[[120 125 119 145 119]
 [153 122 100 148 151]
 [126 126 130 144 114]
 [128 133 136 140 126]
 [123 132 137 127 124]
 [149 124 136 127 118]
 [149 133 130 132 146]]
:
[[149 133 130 132 146]
 [120 125 119 145 119]
 [153 122 100 148 151]
 [126 126 130 144 114]
 [128 133 136 140 126]
 [123 132 137 127 124]
 [149 124 136 127 118]]

[[131 125 128 128 125 127 114 130 138]
 [126 130 127 135 126 122 101 135 124]]
:
[[126 130 127 135 126 122 101 135 124]
 [131 125 128 128 125 127 114 130 138]]

[[112 140 133 121 126 124 122 116 132 126 129 120 124]
 [138 129 122 129 124 131 129 123 119 150 133 142 120]
 [121 126 114 119 134 120 123 126 120 122 123 104 129]
 [125 148 124 113 128 123 129 127 122 138 126 137 111]]
:
[[125 148 124 113 128 123 129 127 122 138 126 137 111]
 [112 140 133 121 126 124 122 116 132 126 129 120 124]
 [138 129 122 129 124 131 129 123 119 150 133 142 120]
 [121 126 114 119 134 120 123 126 120 122 123 104 129]]

[[126 120 141 144 138]
 [145 109 130 142 119]
 [149 113 118 129 107]
 [147 109 127 140 115]
 [119 136 131 125 136]
 [127 132 125 123 127]
 [118 134 134 130 139]
 [135 113 138 146 131]
 [118 134 133 128 138]
 [148 118 113 122 104]]
:
[[148 118 113 122 104]
 [126 120 141 144 138]
 [145 109 130 142 119]
 [149 113 118 129 107]
 [147 109 127 140 115]
 [119 136 131 125 136]
 [127 132 125 123 127]
 [118 134 134 130 139]
 [135 113 138 146 131]
 [118 134 133 128 138]]

[[129 124 130 139]
 [131 127 119 132]
 [136 124 130 143]
 [129 138 127 109]
 [127 138 135 142]
 [123 131 120 104]
 [122 130 130 144]
 [135 124 128 116]
 [130 125 142 119]
 [124 118 118 125]]
:
[[124 118 118 125]
 [129 124 130 139]
 [131 127 119 132]
 [136 124 130 143]
 [129 138 127 109]
 [127 138 135 142]
 [123 131 120 104]
 [122 130 130 144]
 [135 124 128 116]
 [130 125 142 119]]

[[140 129 121 132 135 120 114 123 132 122 136 106 129 121 121 137]
 [133 142 127 133 127 123 118 130 135 126 133 106 129 122 134 124]
 [105 130 129 125 119 141 134 120 120 110 110 106 152 115 109 121]
 [131 125 127 129 132 131 119 128 120 134 141 106 131 126 121 129]
 [120 127 121 128 120 117 126 122 124 132 128 106 133 120 123 131]
 [117 119 117 141 116 119 128 141 117 102 106 106 125 138 125 133]]
:
[[117 119 117 141 116 119 128 141 117 102 106 106 125 138 125 133]
 [140 129 121 132 135 120 114 123 132 122 136 106 129 121 121 137]
 [133 142 127 133 127 123 118 130 135 126 133 106 129 122 134 124]
 [105 130 129 125 119 141 134 120 120 110 110 106 152 115 109 121]
 [131 125 127 129 132 131 119 128 120 134 141 106 131 126 121 129]
 [120 127 121 128 120 117 126 122 124 132 128 106 133 120 123 131]]

[[115 127 103 106 131]
 [130 135 137 145 129]]
:
[[130 135 137 145 129]
 [115 127 103 106 131]]

[[133 121 133 106 127 135 120 127 142 107 115 137 120 136]
 [122 121 109 147 119 101 112 122 102 135 130 137 129 132]]
:
[[122 121 109 147 119 101 112 122 102 135 130 137 129 132]
 [133 121 133 106 127 135 120 127 142 107 115 137 120 136]]

[[121 126 134]
 [117 142 131]
 [122 130 132]
 [129 108 135]
 [115 132 134]
 [111 139 134]
 [108 125 136]
 [116 117 136]
 [100 120 141]]
:
[[100 120 141]
 [121 126 134]
 [117 142 131]
 [122 130 132]
 [129 108 135]
 [115 132 134]
 [111 139 134]
 [108 125 136]
 [116 117 136]]
